Here is a tiny trained network, its code and every weight. The questions are about switching its units off for an input and a class, where a switched-off unit gives its printed mean instead of its output.

import numpy as np


def w(rows, s, z=0):
    codes = np.array(rows[::2]) - 128.0
    scale = np.full(codes.shape[1], s)
    scale[-1] = z or s
    return codes * scale


def f(y):
    return y / 2 * (1 + np.tanh(0.7978845608 * (y + 0.044715 * y**3)))


def log_softmax(a):
    a = a - a.max(-1, keepdims=True)
    return a - np.log(np.exp(a).sum(-1, keepdims=True))


def net(x, mask):
    res = np.array(x, float).reshape(1, 7) / 4 @ E
    y = f(res @ A[0][:, :-1].T + A[0][:, -1])
    res = res + np.where(mask, y, B[0][:, -1]) @ B[0][:, :-1]
    return log_softmax(res[-1] @ U[:, :-1].T + U[:, -1])


A, B = {}, {}
E = w([
[158,144,195,179,83,165,86],'x0',
[80,93,131,139,162,35,129],'x1',
[9,169,162,86,89,119,69],'x2',
[104,155,214,171,209,160,161],'x3',
[163,140,150,173,151,185,140],'x4',
[121,109,181,112,95,91,173],'x5',
[120,120,125,85,146,120,227],'x6',
],0.011)
A[0] = w([
[128,127,134,139,93,142,77,3],'N0',
[64,156,154,65,110,138,145,54],'N1',
[212,136,130,147,158,206,150,109],'N2',
[110,130,132,147,123,113,138,44],'N3',
[40,168,183,98,124,118,173,122],'N4',
[214,94,140,118,101,89,212,54],'N5',
[72,126,192,131,151,132,135,181],'N6',
[106,119,177,188,178,115,134,36],'N7',
[126,123,58,115,138,109,124,53],'N8',
[79,136,157,106,74,142,133,130],'N9',
[98,133,140,107,109,122,146,20],'N10',
[166,111,117,119,112,98,167,37],'N11',
[60,177,155,89,107,120,159,34],'N12',
[181,132,119,156,165,212,145,94],'N13',
[119,111,84,115,158,113,103,38],'N14',
[107,105,80,119,139,116,92,89],'N15',
[120,147,199,202,198,96,133,62],'N16',
[172,147,133,149,66,152,22,156],'N17',
[133,113,130,135,121,160,126,105],'N18',
[137,142,129,118,126,115,132,104],'N19',
[129,122,138,132,77,152,68,5],'N20',
[161,109,78,99,117,77,159,94],'N21',
[177,129,116,159,149,174,122,50],'N22',
[60,129,50,85,149,101,101,117],'N23',
[160,65,1,93,135,76,156,133],'N24',
[147,108,125,120,124,131,150,40],'N25',
[131,138,123,126,61,145,41,98],'N26',
[42,163,193,145,162,82,148,170],'N27',
[120,116,194,210,200,115,129,63],'N28',
[223,160,141,175,148,247,139,119],'N29',
[145,136,133,118,129,115,132,93],'N30',
[177,148,132,144,145,194,139,49],'N31',
[180,137,120,150,157,201,136,56],'N32',
[142,137,141,160,62,162,17,113],'N33',
[224,107,162,139,117,130,209,198],'N34',
[144,126,146,115,139,130,117,122],'N35',
[76,153,127,67,89,133,130,141],'N36',
],0.01,0.0045)
B[0] = w([
[121,109,144,148,84,90,124,142],'N0',
[111,98,105,42,76,169,80,174],'N1',
[173,161,78,143,144,196,199,219],'N2',
[132,125,136,112,137,121,123,122],'N3',
[98,70,159,40,135,205,79,200],'N4',
[178,48,150,78,44,96,199,200],'N5',
[122,107,191,123,154,176,85,187],'N6',
[143,101,166,167,183,121,124,168],'N7',
[120,152,85,141,171,79,139,160],'N8',
[75,126,160,104,108,151,74,171],'N9',
[130,118,112,92,123,147,123,134],'N10',
[135,89,125,95,98,94,160,152],'N11',
[114,86,123,52,106,173,103,171],'N12',
[140,153,99,124,138,203,157,204],'N13',
[107,146,110,181,171,102,125,142],'N14',
[102,179,116,146,156,100,90,157],'N15',
[168,82,192,189,206,130,138,196],'N16',
[120,185,173,232,31,85,137,212],'N17',
[116,146,117,143,130,132,133,132],'N18',
[121,107,116,132,124,129,125,126],'N19',
[93,135,166,163,79,76,98,153],'N20',
[123,96,73,94,111,57,166,187],'N21',
[108,161,82,68,126,168,143,170],'N22',
[64,190,85,83,184,100,35,207],'N23',
[135,123,14,132,178,2,174,253],'N24',
[149,111,118,134,121,121,143,130],'N25',
[92,156,166,178,74,74,79,190],'N26',
[126,57,202,93,187,151,77,217],'N27',
[182,94,189,220,212,119,143,197],'N28',
[175,253,52,186,149,250,201,249],'N29',
[131,116,124,126,128,127,132,125],'N30',
[131,153,86,148,136,176,132,175],'N31',
[117,162,86,123,140,175,155,185],'N32',
[92,192,209,247,25,75,103,208],'N33',
[235,88,141,117,67,165,252,230],'N34',
[124,129,137,138,126,137,143,129],'N35',
[73,136,105,78,94,125,61,187],'N36',
],0.0071,0.012)
U = w([
[93,188,174,201,34,104,67,227],'0',
[147,68,206,168,228,163,122,141],'1',
[176,48,87,97,81,74,203,9],'2',
[85,148,27,105,183,31,87,14],'3',
[170,201,72,161,141,254,176,230],'4',
[59,98,151,29,124,204,53,129],'5',
],0.008,0.0014)

Each question gives the input, the list of numbers given to net, and the class t.
The units are the neurons (one row each of A and B). Each row of codes is followed by its name. A weight is (code - 128) times the scale printed after its matrix; where a second scale follows, it is the last column's (A, B and U).
mask holds one flag per neuron, in row order. A switched-off neuron (its flag False) gives its mean, the last column of its row in B, instead of its output. The means were averaged over made-up inputs and are rounded, as every weight is.
A unit's drop is (log p(t) with every unit on - log p(t) with that unit switched off) / (log p(t) with every unit on - log p(t) with every unit switched off).
The circuit of an input: a set's keep is (log p(t) with only the set's units on - log p(t) with every unit switched off) / (log p(t) with every unit on - log p(t) with every unit switched off). Starting from the 12 units with the biggest drops (on a tie, the unit counted first), units are removed one at a time, each time the one whose removal leaves the highest keep (on an exact tie, the one counted first), for as long as the keep stays at least 0.8.
circuit, biggest first: the units of the circuit, biggest drop first
top k neurons: the k neurons with the biggest drops, biggest first
drop of u: that unit's drop, to one decimal
input [-8,-1,2,0,-7,6,7], class 5: circuit, biggest first => N4
input [-6,2,-5,-2,6,3,-7], class 2: circuit, biggest first => N24; N29; N23
input [0,-8,7,-8,-4,-5,8], class 3: circuit, biggest first => N24; N23
input [-8,-5,-5,-7,-6,5,-3], class 3: top 3 neurons => N24; N23; N8
input [-4,-1,6,8,5,3,0], class 1: top 3 neurons => N28; N16; N7
input [2,-8,7,5,8,-6,-7], class 0: top 2 neurons => N33; N17
input [-5,-3,5,-2,-6,1,-1], class 5: top 3 neurons => N1; N4; N12
input [5,-7,-1,-7,4,-3,-4], class 0: top 4 neurons => N33; N17; N26; N20
input [3,-2,5,5,-3,7,-5], class 5: top 3 neurons => N4; N27; N12
input [-5,7,-5,-7,0,6,-5], class 3: top 2 neurons => N24; N23
input [5,2,-7,-1,3,3,8], class 2: top 3 neurons => N5; N34; N11
input [-2,1,3,-1,6,-5,6], class 5: top 2 neurons => N29; N24
input [-6,-6,-4,-1,-8,1,-1], class 3: drop of N24 => 0.3
input [4,-1,7,7,2,2,-3], class 1: circuit, biggest first => N27
input [-4,2,3,-4,0,2,6], class 3: drop of N24 => 0.2
input [-2,-6,0,-4,-4,-4,4], class 3: drop of N5 => 0.0
input [-3,0,-1,5,-8,2,-6], class 1: drop of N21 => 0.1
